Below is a small trained network, with its code and all its weights. Each question gives an input and a target symbol and asks what happens when units are switched off, that is, made to give their printed mean instead of their output.

import numpy as np


def w(rows, s, z=0):
    codes = np.array(rows[::2]) - 128.0
    scale = np.full(codes.shape[1], s)
    scale[-1] = z or s
    return codes * scale


def norm(h):
    return h / np.sqrt((h * h).mean(-1, keepdims=True) + 1e-5)


def f(y):
    return y / 2 * (1 + np.tanh(0.7978845608 * (y + 0.044715 * y**3)))


def softmax(a):
    e = np.exp(a - a.max(-1, keepdims=True))
    return e / e.sum(-1, keepdims=True)


def log_softmax(a):
    a = a - a.max(-1, keepdims=True)
    return a - np.log(np.exp(a).sum(-1, keepdims=True))


def net(x, mask):
    ids = ['ΓΛΣαβδζηθμφψω'.index(c) for c in x.split()]
    T = len(ids)
    res = E[ids] + P[:T]
    u = 0
    for l in range(2):
        r = norm(res)
        for j in range(2):
            rows = slice(2 * j, 2 * j + 2)
            q, k, v = (r @ M[l][rows].T for M in (Q, K, V))
            z = softmax(np.where(np.tri(T) > 0, q @ k.T / 2**0.5, -1e9)) @ v
            o = O[l][rows]
            res = res + np.where(mask[u + j], z, o[:, -1]) @ o[:, :-1]
        u += 2
        y = f(norm(res) @ A[l][:, :-1].T + A[l][:, -1])
        res = res + np.where(mask[u : u + 12], y, B[l][:, -1]) @ B[l][:, :-1]
        u += 12
    return log_softmax(norm(res)[-1] @ U[:, :-1].T + U[:, -1])


Q, K, V, O, A, B = {}, {}, {}, {}, {}, {}
E = w([
[227,26,184],'Γ',
[64,70,147],'Λ',
[25,138,163],'Σ',
[94,141,198],'α',
[228,117,160],'β',
[110,137,48],'δ',
[95,106,3],'ζ',
[226,75,46],'η',
[102,138,194],'θ',
[73,100,129],'μ',
[178,104,176],'φ',
[103,48,99],'ψ',
[125,77,97],'ω',
],0.014)
P = w([
[109,255,126],'0',
[91,97,165],'1',
[119,105,176],'2',
[116,115,178],'3',
[137,90,158],'4',
[133,115,174],'5',
[149,108,165],'6',
],0.0093)
Q[0] = w([
[215,243,106],'L0H0',
[8,153,117],'L0H0',
[142,181,55],'L0H1',
[98,183,144],'L0H1',
],0.013)
K[0] = w([
[114,70,106],'L0H0',
[101,146,254],'L0H0',
[227,44,144],'L0H1',
[55,152,150],'L0H1',
],0.011)
V[0] = w([
[2,74,171],'L0H0',
[69,54,150],'L0H0',
[137,80,183],'L0H1',
[202,137,79],'L0H1',
],0.0071)
O[0] = w([
[122,116,82,220],'L0H0',
[138,116,149,147],'L0H0',
[98,90,107,125],'L0H1',
[80,254,139,5],'L0H1',
],0.014,0.0034)
A[0] = w([
[77,92,160,187],'L0N0',
[145,252,162,3],'L0N1',
[37,155,38,179],'L0N2',
[224,187,74,190],'L0N3',
[112,219,141,89],'L0N4',
[160,113,49,158],'L0N5',
[180,168,58,31],'L0N6',
[64,154,64,97],'L0N7',
[64,35,103,115],'L0N8',
[142,128,5,109],'L0N9',
[96,149,173,147],'L0N10',
[128,103,73,97],'L0N11',
],0.011,0.0049)
B[0] = w([
[211,48,97,215],'L0N0',
[130,136,116,140],'L0N1',
[203,88,128,177],'L0N2',
[75,60,88,150],'L0N3',
[48,131,192,131],'L0N4',
[88,114,197,152],'L0N5',
[150,149,116,123],'L0N6',
[130,149,90,139],'L0N7',
[253,182,133,254],'L0N8',
[134,77,229,149],'L0N9',
[230,83,158,139],'L0N10',
[97,205,208,138],'L0N11',
],0.0063,0.0078)
Q[1] = w([
[21,253,102],'L1H0',
[216,5,167],'L1H0',
[77,253,154],'L1H1',
[195,99,205],'L1H1',
],0.012)
K[1] = w([
[159,6,124],'L1H0',
[160,248,106],'L1H0',
[97,195,167],'L1H1',
[65,78,166],'L1H1',
],0.018)
V[1] = w([
[87,168,251],'L1H0',
[126,193,42],'L1H0',
[98,130,62],'L1H1',
[161,68,109],'L1H1',
],0.013)
O[1] = w([
[251,177,205,198],'L1H0',
[3,152,225,99],'L1H0',
[143,124,208,60],'L1H1',
[81,203,137,255],'L1H1',
],0.012,0.0087)
A[1] = w([
[71,118,72,151],'L1N0',
[25,100,170,50],'L1N1',
[251,77,65,93],'L1N2',
[226,194,165,206],'L1N3',
[95,47,201,136],'L1N4',
[195,60,101,108],'L1N5',
[124,128,227,82],'L1N6',
[125,132,192,6],'L1N7',
[140,188,184,23],'L1N8',
[146,182,204,45],'L1N9',
[155,214,218,150],'L1N10',
[75,25,151,207],'L1N11',
],0.012,0.0023)
B[1] = w([
[191,49,192,164],'L1N0',
[180,196,147,172],'L1N1',
[68,207,93,251],'L1N2',
[76,97,185,254],'L1N3',
[201,129,90,144],'L1N4',
[75,157,96,187],'L1N5',
[88,152,2,160],'L1N6',
[124,83,100,134],'L1N7',
[119,57,119,150],'L1N8',
[94,66,110,166],'L1N9',
[45,55,100,204],'L1N10',
[193,174,132,168],'L1N11',
],0.0095,0.0092)
U = w([
[167,153,133,116],'Γ',
[123,125,62,63],'Λ',
[167,27,83,166],'Σ',
[180,147,137,149],'α',
[98,52,221,83],'β',
[53,152,134,78],'δ',
[72,199,193,107],'ζ',
[109,117,142,253],'η',
[194,142,147,205],'θ',
[100,176,70,91],'μ',
[172,116,253,155],'φ',
[142,160,96,57],'ψ',
[83,73,142,25],'ω',
],0.018,0.0035)

Each question gives the input, a string of symbols that net reads in full, and the target symbol t.
The units are the heads (2 rows each of Q, K, V and O) and the neurons (one row each of A and B). Each row of codes is followed by its name. A weight is (code - 128) times the scale printed after its matrix; where a second scale follows, it is the last column's (O, A, B and U).
mask holds one flag per unit, layer by layer, with each layer's heads first. A switched-off unit (its flag False) gives its mean, the last column of its rows in O or B, instead of its output. The means were averaged over made-up inputs and are rounded, as every weight is.
A unit's drop is (log p(t) with every unit on - log p(t) with that unit switched off) / (log p(t) with every unit on - log p(t) with every unit switched off).
The circuit of an input: a set's keep is (log p(t) with only the set's units on - log p(t) with every unit switched off) / (log p(t) with every unit on - log p(t) with every unit switched off). Starting from the 12 units with the biggest drops (on a tie, the unit counted first), units are removed one at a time, each time the one whose removal leaves the highest keep (on an exact tie, the one counted first), for as long as the keep stays at least 0.8.
circuit, biggest first: the units of the circuit, biggest drop first
most important unit: the unit with the biggest drop
k most important neurons: the k neurons with the biggest drops, biggest first
k most important neurons of layer l: the k neurons of layer l with the biggest drops, biggest first
heads that matter: for each layer, one digit per head in row order, 1 if its drop is at least 0.15 and else 0, layers parted by /
input ζ δ φ ζ β Λ, target ζ: most important unit : L0H1
input ζ Σ Σ φ, target ζ: circuit, biggest first : L0H1, L1H0, L1N1
input α θ ζ, target θ: circuit, biggest first : L1H0, L0N4
input φ ω ψ, target φ: circuit, biggest first : L1H0, L0H1, L0N4, L1N3
input μ Λ μ μ φ φ, target μ: 2 most important neurons of layer 0 : L0N9, L0N2
input δ Σ Σ β β, target δ: heads that matter : 01 / 00
input φ φ ω φ Σ, target φ: circuit, biggest first : L1H0, L0H1, L0N4
input μ α μ Σ, target μ: 2 most important neurons : L0N9, L1N2
input φ α φ θ Σ, target φ: 2 most important neurons : L0N8, L0N4
input δ ω η Λ ζ, target ζ: heads that matter : 01 / 10
input Σ β Σ Σ β, target Σ: heads that matter : 10 / 10
input β α φ Σ φ β, target β: heads that matter : 11 / 10
input Σ Σ Λ ω θ μ, target Σ: 4 most important neurons : L1N0, L1N2, L1N3, L0N2
input Σ φ Γ ψ Σ μ δ, target Σ: 4 most important neurons : L0N2, L1N2, L1N0, L1N3
input θ δ Σ Λ, target θ: circuit, biggest first : L1H0
input β Γ Σ θ, target β: 2 most important neurons : L0N4, L1N10
input ζ ζ μ, target ζ: 2 most important neurons : L0N2, L0N3
input Σ β ψ δ φ, target Σ: 2 most important neurons of layer 0 : L0N9, L0N2
input Σ ζ φ β, target Σ: 4 most important neurons : L0N2, L1N2, L1N0, L1N3
input δ ζ Λ φ, target δ: circuit, biggest first : L1H0
input ζ φ θ, target ζ: 2 most important neurons : L0N2, L1N1
input Σ α Σ φ β α, target Σ: heads that matter : 00 / 10
input β φ Σ α μ, target β: heads that matter : 11 / 10
